Small tables with named rows and columns. After each table, cells are looked up by row and column.

Table bubo
fields: luru, gepiz, git, mab, sofiz, bivi, maz
kuzib: [224, 162, 186, 480, 154, 525, 290]
mem: [167, 112, 256, 515, 217, 507, 369]
sife: [398, 420, 363, 388, 318, 399, 376]
rigiba: [563, 767, 625, 269, 752, 259, 442]
dabivir: [176, 510, 546, 130, 230, 163, 583]
negiz: [586, 282, 326, 617, 599, 637, 93]
mot: [606, 789, 626, 233, 715, 334, 430]
zeti: [356, 280, 361, 477, 353, 474, 289]
mabikuv: [545, 312, 239, 632, 593, 590, 166]
mosofo: [244, 529, 482, 162, 228, 148, 618]
rog: [170, 78, 252, 514, 176, 502, 344]
dof: [502, 327, 256, 582, 514, 592, 257]

luru of mot is 606
git of kuzib is 186
sofiz of sife is 318
bivi of zeti is 474
maz of dof is 257
gepiz of negiz is 282
sofiz of negiz is 599

Table sovi
         divobab  pov
mimavig      4.3  4.1
segefom      3.2  1.6
bam          7.0  8.5
nule         5.2  5.8
nud          3.4  2.2
fef          6.7  8.3

nule, pov: 5.8
bam, pov: 8.5
mimavig, divobab: 4.3
bam, divobab: 7.0
nud, divobab: 3.4
segefom, pov: 1.6
nule, divobab: 5.2
segefom, divobab: 3.2
fef, pov: 8.3
mimavig, pov: 4.1
Row with the largest pov: bam

milika
|  | mav | pili | logun |
|---|---|---|---|
| vabud | 155 | 208 | 193 |
| pesu | 225 | 244 | 149 |
| lib | 49 | 54 | 16 |

What is the pili of lib in milika?
54
What is the logun of lib in milika?
16
What is the logun of pesu in milika?
149
What is the pili of vabud in milika?
208
What is the mav of pesu in milika?
225
What is the pili of pesu in milika?
244
What is the logun of vabud in milika?
193
What is the mav of lib in milika?
49
What is the mav of vabud in milika?
155

kodene
        sek  geri  bibuda  fumupu  kotovis  puraze  fulen
vikiga  106   111      98      22       79      87    129
luro    150   125     201     111       50      33    135
vepaz   186   177     189     218      169     213    216
kod     208    27     109     200       99     159    145
gagep   139   182     188      60       69     110    228

vepaz, fulen => 216
kod, kotovis => 99
vepaz, bibuda => 189
vepaz, fumupu => 218
vepaz, puraze => 213
luro, fulen => 135
kod, sek => 208

gif =
|  | zasisog | rinum | dalona | kad |
|---|---|---|---|---|
| mesil | 0.1 | 4.0 | 8.6 | 6.4 |
| kuzukeb | 3.1 | 3.2 | 4.9 | 5.9 |
| sokup | 1.6 | 4.8 | 7.0 | 3.9 |
| telusam | 2.0 | 3.0 | 6.0 | 6.6 |
| dega | 5.1 | 5.9 | 6.0 | 2.7 |
| robene | 5.0 | 6.1 | 5.9 | 2.5 |
| sividi | 2.1 | 2.8 | 5.0 | 6.6 |
| zuso | 3.0 | 4.8 | 6.2 | 4.1 |
| zekeba | 4.2 | 6.3 | 5.8 | 2.4 |
| timog | 4.3 | 6.2 | 6.6 | 2.6 |
| romum | 2.9 | 2.9 | 4.7 | 5.9 |
| gimuv | 3.0 | 6.0 | 6.1 | 2.6 |

What is the dalona of sokup in gif? 7.0
What is the kad of sokup in gif? 3.9
What is the kad of mesil in gif? 6.4
What is the kad of telusam in gif? 6.6
What is the kad of zuso in gif? 4.1
What is the zasisog of kuzukeb in gif? 3.1
What is the kad of robene in gif? 2.5
What is the rinum of robene in gif? 6.1
What is the zasisog of mesil in gif? 0.1
What is the rinum of zuso in gif? 4.8
What is the rinum of mesil in gif? 4.0
What is the dalona of mesil in gif? 8.6
What is the rinum of sokup in gif? 4.8
What is the kad of sividi in gif? 6.6
What is the rinum of telusam in gif? 3.0

deno =
|  | diru | fes | rumo | lubot | dopozo | lofa | patepum | dazir | nusara | fidu |
|---|---|---|---|---|---|---|---|---|---|---|
| masani | 243 | 249 | 706 | 237 | 307 | 601 | 246 | 496 | 468 | 245 |
| rudanim | 225 | 219 | 451 | 227 | 229 | 419 | 218 | 243 | 326 | 213 |
| luz | 220 | 228 | 240 | 219 | 236 | 240 | 216 | 410 | 230 | 222 |
| bogosin | 499 | 759 | 248 | 493 | 213 | 242 | 632 | 213 | 236 | 654 |
| reveb | 215 | 605 | 240 | 215 | 209 | 230 | 511 | 263 | 221 | 500 |
| kud | 248 | 238 | 218 | 247 | 250 | 225 | 226 | 585 | 227 | 226 |
| gipal | 750 | 266 | 227 | 778 | 210 | 217 | 257 | 238 | 210 | 268 |
| kis | 334 | 210 | 394 | 366 | 216 | 332 | 210 | 209 | 271 | 209 |
| biz | 577 | 551 | 225 | 614 | 212 | 227 | 492 | 225 | 223 | 460 |
| zapi | 230 | 274 | 212 | 225 | 236 | 212 | 248 | 434 | 213 | 241 |
| vut | 774 | 694 | 241 | 788 | 219 | 239 | 614 | 241 | 234 | 603 |

vut, rumo => 241
zapi, nusara => 213
biz, nusara => 223
gipal, dazir => 238
bogosin, rumo => 248
biz, dazir => 225
rudanim, lubot => 227
kis, nusara => 271
masani, diru => 243
kis, patepum => 210
bogosin, patepum => 632
kis, lofa => 332
rudanim, rumo => 451

